Below is a small trained network, with its code and all its weights. Each question gives an input and a class and asks what happens when units are switched off, that is, made to give their printed mean instead of their output.

import numpy as np


def w(rows, s, z=0):
    codes = np.array(rows[::2]) - 128.0
    scale = np.full(codes.shape[1], s)
    scale[-1] = z or s
    return codes * scale


def f(y):
    return y / 2 * (1 + np.tanh(0.7978845608 * (y + 0.044715 * y**3)))


def log_softmax(a):
    a = a - a.max(-1, keepdims=True)
    return a - np.log(np.exp(a).sum(-1, keepdims=True))


def net(x, mask):
    res = np.array(x, float).reshape(1, 6) / 4 @ E
    y = f(res @ A[0][:, :-1].T + A[0][:, -1])
    res = res + np.where(mask, y, B[0][:, -1]) @ B[0][:, :-1]
    return log_softmax(res[-1] @ U[:, :-1].T + U[:, -1])


A, B = {}, {}
E = w([
[128,128,128],'x0',
[145,18,177],'x1',
[128,128,129],'x2',
[251,154,141],'x3',
[154,82,9],'x4',
[128,129,128],'x5',
],0.012)
A[0] = w([
[3,101,136,4],'neuron 0',
[115,146,213,53],'neuron 1',
[151,77,23,117],'neuron 2',
[109,181,252,169],'neuron 3',
[107,250,100,48],'neuron 4',
[142,103,96,161],'neuron 5',
[144,20,182,67],'neuron 6',
[253,155,172,5],'neuron 7',
[139,73,170,89],'neuron 8',
],0.024,0.004)
B[0] = w([
[125,137,255,250],'neuron 0',
[106,70,99,195],'neuron 1',
[138,40,98,223],'neuron 2',
[157,39,77,249],'neuron 3',
[127,225,60,225],'neuron 4',
[120,95,112,162],'neuron 5',
[128,223,59,213],'neuron 6',
[110,136,254,230],'neuron 7',
[125,190,85,174],'neuron 8',
],0.038,0.023)
U = w([
[177,114,100,165],'0',
[156,247,94,220],'1',
[147,184,209,1],'2',
],0.013,0.0049)

Each question gives the input, the list of numbers given to net, and the class t.
The units are the neurons (one row each of A and B). Each row of codes is followed by its name. A weight is (code - 128) times the scale printed after its matrix; where a second scale follows, it is the last column's (A, B and U).
mask holds one flag per neuron, in row order. A switched-off neuron (its flag False) gives its mean, the last column of its row in B, instead of its output. The means were averaged over made-up inputs and are rounded, as every weight is.
A unit's drop is (log p(t) with every unit on - log p(t) with that unit switched off) / (log p(t) with every unit on - log p(t) with every unit switched off).
unit that matters most: the unit with the biggest drop
top k neurons: the k neurons with the biggest drops, biggest first
drop of u: that unit's drop, to one decimal
input [-4,-2,-7,-1,1,5], class 1: top 3 neurons -> [neuron 3; neuron 0; neuron 7]
input [0,5,1,-5,3,1], class 1: top 4 neurons -> [neuron 6; neuron 7; neuron 3; neuron 8]
input [8,-4,2,6,-8,8], class 0: unit that matters most -> neuron 3
input [-6,7,4,2,-7,-4], class 0: top 2 neurons -> [neuron 3; neuron 1]
input [1,7,1,-1,-8,8], class 0: top 3 neurons -> [neuron 3; neuron 1; neuron 4]
input [0,6,-5,7,-8,-4], class 0: top 2 neurons -> [neuron 3; neuron 0]
input [7,0,-3,-6,-7,2], class 0: top 2 neurons -> [neuron 3; neuron 7]
input [4,8,-4,0,-8,-6], class 0: top 2 neurons -> [neuron 3; neuron 1]
input [7,-5,-3,-7,2,-2], class 2: top 2 neurons -> [neuron 0; neuron 6]
input [7,5,4,6,5,7], class 2: top 4 neurons -> [neuron 7; neuron 3; neuron 4; neuron 1]
input [5,7,2,7,6,-1], class 1: top 4 neurons -> [neuron 6; neuron 0; neuron 3; neuron 8]
input [-6,1,-4,1,-2,-7], class 0: top 2 neurons -> [neuron 0; neuron 4]
input [-5,3,5,-5,3,-7], class 2: drop of neuron 3 -> 2.8
input [-4,7,7,4,5,-3], class 1: drop of neuron 6 -> 2.1
input [8,5,2,0,0,-1], class 1: drop of neuron 4 -> 0.0
input [3,-7,5,5,-3,6], class 1: unit that matters most -> neuron 4
